Below are the code and all the weights of a small trained network. Each question names an input and a target symbol and asks about switching units off, where a switched-off unit gives its printed mean instead of its output.

import numpy as np


def w(rows, s, z=0):
    codes = np.array(rows[::2]) - 128.0
    scale = np.full(codes.shape[1], s)
    scale[-1] = z or s
    return codes * scale


def norm(h):
    return h / np.sqrt((h * h).mean(-1, keepdims=True) + 1e-5)


def f(y):
    return np.maximum(y, 0)


def softmax(a):
    e = np.exp(a - a.max(-1, keepdims=True))
    return e / e.sum(-1, keepdims=True)


def log_softmax(a):
    a = a - a.max(-1, keepdims=True)
    return a - np.log(np.exp(a).sum(-1, keepdims=True))


def net(x, mask):
    ids = ['ΞΠΣΦαβδε'.index(c) for c in x.split()]
    T = len(ids)
    res = E[ids] + P[:T]
    u = 0
    for l in range(2):
        r = norm(res)
        for j in range(2):
            rows = slice(3 * j, 3 * j + 3)
            q, k, v = (r @ M[l][rows].T for M in (Q, K, V))
            z = softmax(np.where(np.tri(T) > 0, q @ k.T / 3**0.5, -1e9)) @ v
            o = O[l][rows]
            res = res + np.where(mask[u + j], z, o[:, -1]) @ o[:, :-1]
        u += 2
        y = f(norm(res) @ A[l][:, :-1].T + A[l][:, -1])
        res = res + np.where(mask[u : u + 4], y, B[l][:, -1]) @ B[l][:, :-1]
        u += 4
    return log_softmax(norm(res)[-1] @ U[:, :-1].T + U[:, -1])


Q, K, V, O, A, B = {}, {}, {}, {}, {}, {}
E = w([
[114,144,78,127],'Ξ',
[113,148,87,88],'Π',
[105,110,100,116],'Σ',
[110,141,114,75],'Φ',
[135,124,69,97],'α',
[106,86,110,178],'β',
[145,74,191,100],'δ',
[209,251,153,150],'ε',
],0.019)
P = w([
[102,223,116,132],'0',
[9,228,102,116],'1',
[160,163,120,127],'2',
[254,98,126,115],'3',
[100,130,126,137],'4',
[150,91,143,141],'5',
[236,40,151,136],'6',
[133,62,130,131],'7',
[159,41,130,125],'8',
[205,12,126,106],'9',
[165,18,119,103],'10',
[157,16,123,118],'11',
],0.0042)
Q[0] = w([
[103,146,136,132],'0.h0',
[133,123,139,136],'0.h0',
[135,122,146,141],'0.h0',
[108,125,251,243],'0.h1',
[167,187,158,194],'0.h1',
[163,79,168,170],'0.h1',
],0.023)
K[0] = w([
[177,107,98,137],'0.h0',
[115,134,121,118],'0.h0',
[113,135,114,114],'0.h0',
[209,253,172,183],'0.h1',
[88,245,126,123],'0.h1',
[105,153,177,187],'0.h1',
],0.017)
V[0] = w([
[92,2,60,88],'0.h0',
[202,127,109,69],'0.h0',
[180,195,158,134],'0.h0',
[95,95,182,11],'0.h1',
[98,57,28,110],'0.h1',
[175,132,103,71],'0.h1',
],0.017)
O[0] = w([
[101,6,70,212,149],'0.h0',
[137,154,47,119,169],'0.h0',
[156,205,136,78,126],'0.h0',
[103,107,69,32,157],'0.h1',
[67,158,18,166,254],'0.h1',
[89,167,131,86,198],'0.h1',
],0.016,0.011)
A[0] = w([
[172,165,251,152,152],'0.n0',
[193,164,126,94,5],'0.n1',
[146,116,69,88,65],'0.n2',
[79,25,187,181,79],'0.n3',
],0.015,0.0019)
B[0] = w([
[179,145,9,46,230],'0.n0',
[121,146,206,113,163],'0.n1',
[86,68,94,179,255],'0.n2',
[158,29,223,68,180],'0.n3',
],0.014,0.0059)
Q[1] = w([
[45,252,86,143],'1.h0',
[35,73,183,180],'1.h0',
[63,134,24,120],'1.h0',
[176,118,94,144],'1.h1',
[98,102,162,120],'1.h1',
[120,86,74,103],'1.h1',
],0.016)
K[1] = w([
[252,112,57,165],'1.h0',
[112,93,165,189],'1.h0',
[217,83,165,107],'1.h0',
[104,168,83,128],'1.h1',
[166,108,120,112],'1.h1',
[136,127,72,124],'1.h1',
],0.02)
V[1] = w([
[73,111,209,120],'1.h0',
[51,172,147,99],'1.h0',
[170,57,115,118],'1.h0',
[106,114,125,137],'1.h1',
[106,234,132,85],'1.h1',
[7,157,97,119],'1.h1',
],0.016)
O[1] = w([
[122,60,55,169,93],'1.h0',
[46,111,118,114,120],'1.h0',
[210,110,145,130,136],'1.h0',
[136,159,151,104,143],'1.h1',
[140,25,145,191,158],'1.h1',
[181,114,248,128,247],'1.h1',
],0.013,0.015)
A[1] = w([
[208,253,139,58,94],'1.n0',
[209,218,101,99,126],'1.n1',
[158,116,209,107,119],'1.n2',
[203,90,160,53,1],'1.n3',
],0.023,0.0033)
B[1] = w([
[192,250,124,102,255],'1.n0',
[224,169,108,108,222],'1.n1',
[105,172,94,77,192],'1.n2',
[169,124,60,210,221],'1.n3',
],0.026,0.0093)
U = w([
[100,23,128,2,162],'Ξ',
[175,175,155,105,214],'Π',
[168,44,104,145,93],'Σ',
[76,117,151,130,83],'Φ',
[113,98,144,150,14],'α',
[78,141,182,238,170],'β',
[169,19,218,190,222],'δ',
[47,140,77,181,3],'ε',
],0.0086,0.0032)

Each question gives the input, a string of symbols that net reads in full, and the target symbol t.
The units are the heads (3 rows each of Q, K, V and O) and the neurons (one row each of A and B). Each row of codes is followed by its name. A weight is (code - 128) times the scale printed after its matrix; where a second scale follows, it is the last column's (O, A, B and U).
mask holds one flag per unit, layer by layer, with each layer's heads first. A switched-off unit (its flag False) gives its mean, the last column of its rows in O or B, instead of its output. The means were averaged over made-up inputs and are rounded, as every weight is.
A unit's drop is (log p(t) with every unit on - log p(t) with that unit switched off) / (log p(t) with every unit on - log p(t) with every unit switched off).
The circuit of an input: a set's keep is (log p(t) with only the set's units on - log p(t) with every unit switched off) / (log p(t) with every unit on - log p(t) with every unit switched off). Starting from all 12 units, units are removed one at a time, each time the one whose removal leaves the highest keep (on an exact tie, the one counted first), for as long as the keep stays at least 0.8.
units of the circuit, in order: the units of the circuit, biggest drop first
top k neurons: the k neurons with the biggest drops, biggest first
top k neurons in layer l: the k neurons of layer l with the biggest drops, biggest first
which heads matter: for each layer, one digit per head in row order, 1 if its drop is at least 0.15 and else 0, layers parted by /
input Φ α Ξ Ξ Φ Ξ Φ Ξ Ξ Ξ Φ, target Ξ: top 2 neurons -> (1.n3, 1.n0)
input Ξ Ξ Ξ Φ Ξ, target Ξ: which heads matter -> 01 / 00
input ε α ε Ξ Ξ Ξ, target ε: which heads matter -> 11 / 11
input Ξ Ξ β Φ, target δ: top 2 neurons in layer 0 -> (0.n3, 0.n0)
input Ξ Ξ ε Ξ α β α, target δ: top 2 neurons -> (1.n0, 0.n3)
input ε Ξ Ξ Ξ β Ξ Ξ Φ Φ Ξ, target Ξ: units of the circuit, in order -> (0.h1, 1.n0)
input δ Ξ Φ, target Σ: which heads matter -> 01 / 10
input ε Φ Ξ Ξ ε Ξ Ξ Φ Π, target Ξ: top 2 neurons in layer 1 -> (1.n0, 1.n3)
input Ξ β α, target δ: top 3 neurons in layer 1 -> (1.n0, 1.n2, 1.n3)
input Ξ ε δ α Ξ ε Ξ Ξ Ξ, target β: which heads matter -> 11 / 01
input Ξ Ξ Ξ Ξ Ξ α Ξ ε Φ β Ξ Ξ, target δ: top 2 neurons -> (1.n0, 0.n0)
input Ξ Φ Ξ Ξ Ξ Ξ δ Ξ δ, target Σ: which heads matter -> 00 / 00
input Ξ Ξ Ξ β Φ, target δ: units of the circuit, in order -> (0.h0, 0.h1, 0.n3)
input Ξ Σ Φ Φ Ξ β, target δ: top 2 neurons -> (1.n0, 0.n3)
input Ξ ε Φ α Ξ Ξ Ξ Φ, target Ξ: which heads matter -> 11 / 00
input α Π Ξ δ Φ, target Σ: which heads matter -> 01 / 00
input Ξ β ε Φ Φ Φ β Φ Π, target Σ: which heads matter -> 11 / 10
input Ξ α Φ Φ Σ Ξ Φ, target ε: which heads matter -> 01 / 00
input Ξ Φ Φ δ Ξ Φ β Π, target δ: which heads matter -> 10 / 00
input Φ α Φ Φ Φ ε Σ, target ε: top 3 neurons in layer 1 -> (1.n0, 1.n1, 1.n3)
input Ξ δ α Φ Ξ Ξ Ξ Ξ β, target δ: which heads matter -> 10 / 00
